Here is a tiny trained network, its code and every weight. The questions are about switching its units off for an input and a class, where a switched-off unit gives its printed mean instead of its output.

import numpy as np


def w(rows, s, z=0):
    codes = np.array(rows[::2]) - 128.0
    scale = np.full(codes.shape[1], s)
    scale[-1] = z or s
    return codes * scale


def f(y):
    return np.maximum(y, 0)


def log_softmax(a):
    a = a - a.max(-1, keepdims=True)
    return a - np.log(np.exp(a).sum(-1, keepdims=True))


def net(x, mask):
    res = np.array(x, float).reshape(1, 7) / 4 @ E
    y = f(res @ A[0][:, :-1].T + A[0][:, -1])
    res = res + np.where(mask, y, B[0][:, -1]) @ B[0][:, :-1]
    return log_softmax(res[-1] @ U[:, :-1].T + U[:, -1])


A, B = {}, {}
E = w([
[169,40,51,73,160,99,142,112],'x0',
[196,178,103,125,193,129,128,173],'x1',
[184,187,77,169,108,193,102,140],'x2',
[211,115,55,149,125,180,106,135],'x3',
[82,66,48,130,33,115,91,162],'x4',
[154,143,98,178,32,160,201,51],'x5',
[152,22,156,7,166,167,104,94],'x6',
],0.012)
A[0] = w([
[131,69,87,49,152,115,77,233,255],'neuron 1',
[82,88,87,80,90,89,145,194,143],'neuron 2',
[223,79,75,95,133,218,149,124,122],'neuron 3',
[112,123,44,91,63,82,33,221,151],'neuron 4',
[109,114,80,216,38,127,180,21,138],'neuron 5',
[229,176,114,102,163,155,144,148,232],'neuron 6',
[16,84,191,80,128,90,113,101,247],'neuron 7',
[66,226,154,155,67,135,114,112,141],'neuron 8',
[148,99,56,145,84,238,143,91,167],'neuron 9',
[188,149,103,140,254,122,162,140,181],'neuron 10',
],0.0091,0.0027)
B[0] = w([
[39,90,61,149,241,138,181,141,240],'neuron 1',
[63,137,98,113,112,75,96,119,196],'neuron 2',
[128,99,98,36,97,228,59,61,231],'neuron 3',
[60,132,54,202,110,125,87,136,216],'neuron 4',
[214,170,102,77,23,53,166,167,232],'neuron 5',
[175,92,147,119,175,157,55,178,215],'neuron 6',
[94,134,232,99,152,34,139,1,253],'neuron 7',
[176,223,174,225,144,184,188,163,215],'neuron 8',
[125,121,66,110,14,170,100,63,221],'neuron 9',
[212,93,180,128,201,85,65,211,209],'neuron 10',
],0.0084,0.016)
U = w([
[1,92,18,185,156,123,95,171,37],'0',
[158,147,76,153,12,43,208,166,26],'1',
[25,47,217,19,167,64,171,52,161],'2',
[105,242,217,239,98,203,163,165,251],'3',
[126,73,53,76,75,228,71,57,147],'4',
[172,89,137,100,212,145,15,186,114],'5',
],0.0096,0.0022)

Each question gives the input, the list of numbers given to net, and the class t.
The units are the neurons (one row each of A and B). Each row of codes is followed by its name. A weight is (code - 128) times the scale printed after its matrix; where a second scale follows, it is the last column's (A, B and U).
mask holds one flag per neuron, in row order. A switched-off neuron (its flag False) gives its mean, the last column of its row in B, instead of its output. The means were averaged over made-up inputs and are rounded, as every weight is.
A unit's drop is (log p(t) with every unit on - log p(t) with that unit switched off) / (log p(t) with every unit on - log p(t) with every unit switched off).
unit that matters most: the unit with the biggest drop
k most important neurons: the k neurons with the biggest drops, biggest first
drop when u is switched off: that unit's drop, to one decimal
input [-4,-1,7,-8,7,-2,6], class 2: 3 most important neurons -> (neuron 7; neuron 9; neuron 6)
input [-8,7,5,6,8,-3,-1], class 0: unit that matters most -> neuron 4
input [4,8,-1,-8,2,2,-8], class 3: 3 most important neurons -> (neuron 8; neuron 9; neuron 5)
input [1,0,-3,2,-3,3,6], class 4: 2 most important neurons -> (neuron 3; neuron 7)
input [4,-7,4,-5,-8,8,8], class 4: 3 most important neurons -> (neuron 3; neuron 9; neuron 1)
input [3,5,-3,0,3,-6,7], class 2: 3 most important neurons -> (neuron 7; neuron 8; neuron 9)
input [3,-3,-1,8,0,1,-6], class 1: 2 most important neurons -> (neuron 5; neuron 1)
input [4,-4,4,6,2,-6,-1], class 0: 2 most important neurons -> (neuron 1; neuron 4)
input [5,-7,8,-8,1,-1,-7], class 1: 2 most important neurons -> (neuron 5; neuron 6)
input [6,8,5,-8,4,-4,7], class 0: 2 most important neurons -> (neuron 1; neuron 4)
input [4,3,4,5,3,5,-6], class 4: 3 most important neurons -> (neuron 3; neuron 9; neuron 6)
input [-2,2,4,-4,7,2,0], class 1: drop when neuron 1 is switched off -> 0.1
input [-6,-6,-3,-3,2,1,0], class 3: drop when neuron 3 is switched off -> 0.3
input [8,6,3,-6,-8,7,0], class 5: drop when neuron 10 is switched off -> 0.0
input [-8,6,-3,-8,6,-8,-5], class 3: most important neuron -> (neuron 8)
